Here is a tiny trained network, its code and every weight. The questions are about switching its units off for an input and a class, where a switched-off unit gives its printed mean instead of its output.

import numpy as np


def w(rows, s, z=0):
    codes = np.array(rows[::2]) - 128.0
    scale = np.full(codes.shape[1], s)
    scale[-1] = z or s
    return codes * scale


def norm(h):
    return h / np.sqrt((h * h).mean(-1, keepdims=True) + 1e-5)


def f(y):
    return y / 2 * (1 + np.tanh(0.7978845608 * (y + 0.044715 * y**3)))


def log_softmax(a):
    a = a - a.max(-1, keepdims=True)
    return a - np.log(np.exp(a).sum(-1, keepdims=True))


def net(x, mask):
    res = np.array(x, float).reshape(1, 6) / 4 @ E
    u = 0
    for l in range(2):
        y = f(norm(res) @ A[l][:, :-1].T + A[l][:, -1])
        res = res + np.where(mask[u : u + 3], y, B[l][:, -1]) @ B[l][:, :-1]
        u += 3
    return log_softmax(norm(res)[-1] @ U[:, :-1].T + U[:, -1])


A, B = {}, {}
E = w([
[130,119,121,100,109,95],'x0',
[193,152,108,148,76,85],'x1',
[135,141,220,54,187,42],'x2',
[253,99,107,247,186,148],'x3',
[107,32,239,140,252,45],'x4',
[180,176,204,210,144,91],'x5',
],0.0057)
A[0] = w([
[143,155,154,104,110,89,78],'L0N0',
[223,242,179,88,88,57,1],'L0N1',
[222,135,77,253,157,126,71],'L0N2',
],0.0079,0.0037)
B[0] = w([
[179,22,208,192,79,238,130],'L0N0',
[195,160,244,99,31,171,166],'L0N1',
[151,166,122,242,192,198,253],'L0N2',
],0.011,0.005)
A[1] = w([
[163,254,186,152,78,41,2],'L1N0',
[100,58,218,116,210,100,86],'L1N1',
[189,213,247,150,12,110,28],'L1N2',
],0.0069,0.0027)
B[1] = w([
[166,120,245,72,155,161,149],'L1N0',
[156,109,107,138,116,8,253],'L1N1',
[140,52,127,61,125,177,236],'L1N2',
],0.014,0.0034)
U = w([
[59,159,52,96,95,145,247],'0',
[159,155,109,235,189,151,239],'1',
[170,102,204,106,107,163,143],'2',
[101,97,158,137,170,7,3],'3',
],0.021,0.00039)

Each question gives the input, the list of numbers given to net, and the class t.
The units are the neurons (one row each of A and B). Each row of codes is followed by its name. A weight is (code - 128) times the scale printed after its matrix; where a second scale follows, it is the last column's (A, B and U).
mask holds one flag per neuron, layer by layer. A switched-off neuron (its flag False) gives its mean, the last column of its row in B, instead of its output. The means were averaged over made-up inputs and are rounded, as every weight is.
A unit's drop is (log p(t) with every unit on - log p(t) with that unit switched off) / (log p(t) with every unit on - log p(t) with every unit switched off).
The circuit of an input: a set's keep is (log p(t) with only the set's units on - log p(t) with every unit switched off) / (log p(t) with every unit on - log p(t) with every unit switched off). Starting from all 6 units, units are removed one at a time, each time the one whose removal leaves the highest keep (on an exact tie, the one counted first), for as long as the keep stays at least 0.8.
units of the circuit, in order: the units of the circuit, biggest drop first
k most important neurons: the k neurons with the biggest drops, biggest first
top k neurons in layer l: the k neurons of layer l with the biggest drops, biggest first
drop when u is switched off: that unit's drop, to one decimal
input [-3,3,-3,1,6,-3], class 3: units of the circuit, in order => (L1N1)
input [-8,0,-6,-3,6,-5], class 3: units of the circuit, in order => (L0N2, L1N1)
input [-1,-4,8,-4,1,5], class 2: 4 most important neurons => (L0N1, L1N2, L1N0, L0N0)
input [-1,-6,-3,1,3,1], class 3: 2 most important neurons => (L0N2, L1N1)
input [-7,-7,-1,-7,-1,6], class 0: top 2 neurons in layer 0 => (L0N1, L0N2)
input [-4,-4,-3,4,7,-1], class 3: 2 most important neurons => (L1N1, L0N0)
input [6,4,2,4,-3,-3], class 2: 2 most important neurons => (L0N1, L1N2)
input [-7,-7,7,5,-3,-8], class 3: 2 most important neurons => (L0N2, L1N2)
input [7,8,-5,-6,3,0], class 2: 2 most important neurons => (L1N1, L1N2)
input [-8,6,1,-5,2,-4], class 0: top 2 neurons in layer 1 => (L1N0, L1N1)
input [-8,-6,-4,-2,3,3], class 3: drop when L0N2 is switched off => 0.8
input [-7,-7,-4,2,5,-6], class 3: drop when L1N1 is switched off => 0.1
input [4,-6,7,7,0,-1], class 3: drop when L1N1 is switched off => 0.3
input [-2,-7,2,0,-3,5], class 2: units of the circuit, in order => (L0N2)
